[[178, 197, 121, 179],
[175, 198, 74, 214],
[158, 168, 129, 148],
[92, 79, 137, 97],
[152, 164, 40, 202],
[176, 191, 116, 176],
[89, 61, 189, 43],
[166, 187, 53, 214]]
|
[[214, 53, 187, 166],
[43, 189, 61, 89],
[176, 116, 191, 176],
[202, 40, 164, 152],
[97, 137, 79, 92],
[148, 129, 168, 158],
[214, 74, 198, 175],
[179, 121, 197, 178]]

[[54, 114, 209, 219],
[212, 92, 46, 38],
[79, 167, 146, 124],
[189, 240, 85, 128]]
|
[[128, 85, 240, 189],
[124, 146, 167, 79],
[38, 46, 92, 212],
[219, 209, 114, 54]]

[[117, 131, 187, 131, 214, 188, 34, 215, 242, 91, 117, 215],
[114, 113, 111, 113, 110, 111, 117, 110, 109, 115, 113, 110],
[136, 128, 143, 143, 142, 82, 130, 97, 134, 69, 189, 119],
[120, 129, 109, 110, 108, 184, 131, 164, 117, 205, 55, 136],
[136, 128, 142, 143, 141, 83, 131, 97, 133, 71, 187, 119],
[114, 113, 111, 113, 110, 111, 117, 110, 109, 115, 113, 110],
[139, 129, 147, 147, 146, 74, 131, 91, 137, 57, 202, 119]]
|
[[119, 202, 57, 137, 91, 131, 74, 146, 147, 147, 129, 139],
[110, 113, 115, 109, 110, 117, 111, 110, 113, 111, 113, 114],
[119, 187, 71, 133, 97, 131, 83, 141, 143, 142, 128, 136],
[136, 55, 205, 117, 164, 131, 184, 108, 110, 109, 129, 120],
[119, 189, 69, 134, 97, 130, 82, 142, 143, 143, 128, 136],
[110, 113, 115, 109, 110, 117, 111, 110, 113, 111, 113, 114],
[215, 117, 91, 242, 215, 34, 188, 214, 131, 187, 131, 117]]

[[52, 45, 75, 188, 88, 56, 212, 58],
[131, 131, 130, 126, 130, 130, 124, 131],
[162, 102, 173, 84, 79, 160, 154, 93],
[89, 165, 73, 180, 189, 92, 91, 175],
[162, 103, 172, 86, 80, 159, 153, 93]]
|
[[93, 153, 159, 80, 86, 172, 103, 162],
[175, 91, 92, 189, 180, 73, 165, 89],
[93, 154, 160, 79, 84, 173, 102, 162],
[131, 124, 130, 130, 126, 130, 131, 131],
[58, 212, 56, 88, 188, 75, 45, 52]]

[[196, 23],
[182, 29],
[146, 219],
[169, 53]]
|
[[53, 169],
[219, 146],
[29, 182],
[23, 196]]

[[135, 151, 106, 136],
[135, 127, 106, 136],
[135, 40, 106, 136]]
|
[[136, 106, 40, 135],
[136, 106, 127, 135],
[136, 106, 151, 135]]
---
[[199, 202, 31],
[96, 94, 129]]
|
[31, 94]

[[144, 72, 230, 120, 135],
[163, 86, 126, 182, 143],
[110, 94, 161, 243, 99],
[134, 128, 146, 110, 137],
[140, 145, 89, 99, 154]]
|
[135, 182, 161, 128, 140]

[[122, 232, 151, 134, 126],
[142, 232, 126, 125, 124]]
|
[126, 125]

[[134, 173, 109, 147, 157],
[52, 94, 69, 119, 33]]
|
[157, 119]

[[15, 164, 92],
[74, 201, 141]]
|
[92, 201]

[[181, 230],
[75, 143],
[99, 51],
[148, 95]]
|
[230, 75]

[[62, 179, 222, 93],
[61, 180, 224, 91]]
|
[93, 224]
---
[[100, 110, 127, 216, 69, 214, 183, 118, 159, 115, 99, 65, 181],
[143, 118, 118, 62, 133, 43, 61, 150, 60, 143, 169, 165, 169],
[134, 142, 136, 126, 187, 155, 164, 111, 189, 115, 106, 137, 14],
[154, 131, 123, 34, 187, 33, 65, 142, 88, 139, 165, 191, 83]]
|
[[181, 100, 110, 127, 216, 69, 214, 183, 118, 159, 115, 99, 65],
[169, 143, 118, 118, 62, 133, 43, 61, 150, 60, 143, 169, 165],
[14, 134, 142, 136, 126, 187, 155, 164, 111, 189, 115, 106, 137],
[83, 154, 131, 123, 34, 187, 33, 65, 142, 88, 139, 165, 191]]

[[38, 172, 238, 129, 197, 101, 121, 92, 120, 114],
[187, 197, 54, 152, 170, 117, 109, 202, 62, 141],
[19, 187, 79, 78, 140, 79, 184, 171, 163, 145],
[105, 116, 64, 105, 98, 149, 149, 38, 75, 204],
[107, 156, 225, 141, 218, 99, 116, 137, 187, 66],
[147, 161, 75, 115, 160, 97, 146, 231, 211, 96],
[171, 140, 201, 166, 144, 123, 58, 220, 91, 115]]
|
[[114, 38, 172, 238, 129, 197, 101, 121, 92, 120],
[141, 187, 197, 54, 152, 170, 117, 109, 202, 62],
[145, 19, 187, 79, 78, 140, 79, 184, 171, 163],
[204, 105, 116, 64, 105, 98, 149, 149, 38, 75],
[66, 107, 156, 225, 141, 218, 99, 116, 137, 187],
[96, 147, 161, 75, 115, 160, 97, 146, 231, 211],
[115, 171, 140, 201, 166, 144, 123, 58, 220, 91]]

[[91, 79, 169],
[90, 74, 170],
[184, 140, 101],
[100, 82, 160],
[181, 138, 102],
[193, 15, 62],
[182, 138, 102],
[100, 83, 160],
[89, 69, 171],
[101, 88, 159]]
|
[[169, 91, 79],
[170, 90, 74],
[101, 184, 140],
[160, 100, 82],
[102, 181, 138],
[62, 193, 15],
[102, 182, 138],
[160, 100, 83],
[171, 89, 69],
[159, 101, 88]]

[[122, 110, 124, 172, 146, 147, 127, 119, 134, 84, 134, 89],
[132, 97, 135, 105, 169, 97, 155, 126, 142, 218, 131, 168],
[119, 115, 116, 167, 150, 155, 171, 158, 110, 89, 124, 113],
[127, 132, 110, 97, 33, 127, 115, 139, 113, 100, 133, 119],
[154, 137, 122, 126, 141, 130, 60, 117, 148, 124, 130, 132],
[150, 104, 140, 142, 157, 107, 169, 117, 162, 153, 117, 122],
[104, 119, 120, 146, 198, 153, 77, 140, 81, 99, 113, 102],
[115, 147, 114, 133, 118, 98, 140, 148, 189, 165, 129, 111]]
|
[[89, 122, 110, 124, 172, 146, 147, 127, 119, 134, 84, 134],
[168, 132, 97, 135, 105, 169, 97, 155, 126, 142, 218, 131],
[113, 119, 115, 116, 167, 150, 155, 171, 158, 110, 89, 124],
[119, 127, 132, 110, 97, 33, 127, 115, 139, 113, 100, 133],
[132, 154, 137, 122, 126, 141, 130, 60, 117, 148, 124, 130],
[122, 150, 104, 140, 142, 157, 107, 169, 117, 162, 153, 117],
[102, 104, 119, 120, 146, 198, 153, 77, 140, 81, 99, 113],
[111, 115, 147, 114, 133, 118, 98, 140, 148, 189, 165, 129]]

[[229, 95, 119, 171],
[232, 95, 120, 173],
[241, 96, 123, 179],
[235, 96, 122, 174],
[237, 96, 122, 176]]
|
[[171, 229, 95, 119],
[173, 232, 95, 120],
[179, 241, 96, 123],
[174, 235, 96, 122],
[176, 237, 96, 122]]

[[132, 133, 130, 126, 130],
[132, 133, 130, 126, 130],
[208, 222, 184, 66, 164],
[132, 133, 130, 125, 131],
[78, 176, 57, 196, 207],
[76, 177, 55, 197, 209],
[132, 133, 130, 126, 130],
[176, 93, 191, 68, 59],
[132, 133, 130, 126, 131]]
|
[[130, 132, 133, 130, 126],
[130, 132, 133, 130, 126],
[164, 208, 222, 184, 66],
[131, 132, 133, 130, 125],
[207, 78, 176, 57, 196],
[209, 76, 177, 55, 197],
[130, 132, 133, 130, 126],
[59, 176, 93, 191, 68],
[131, 132, 133, 130, 126]]
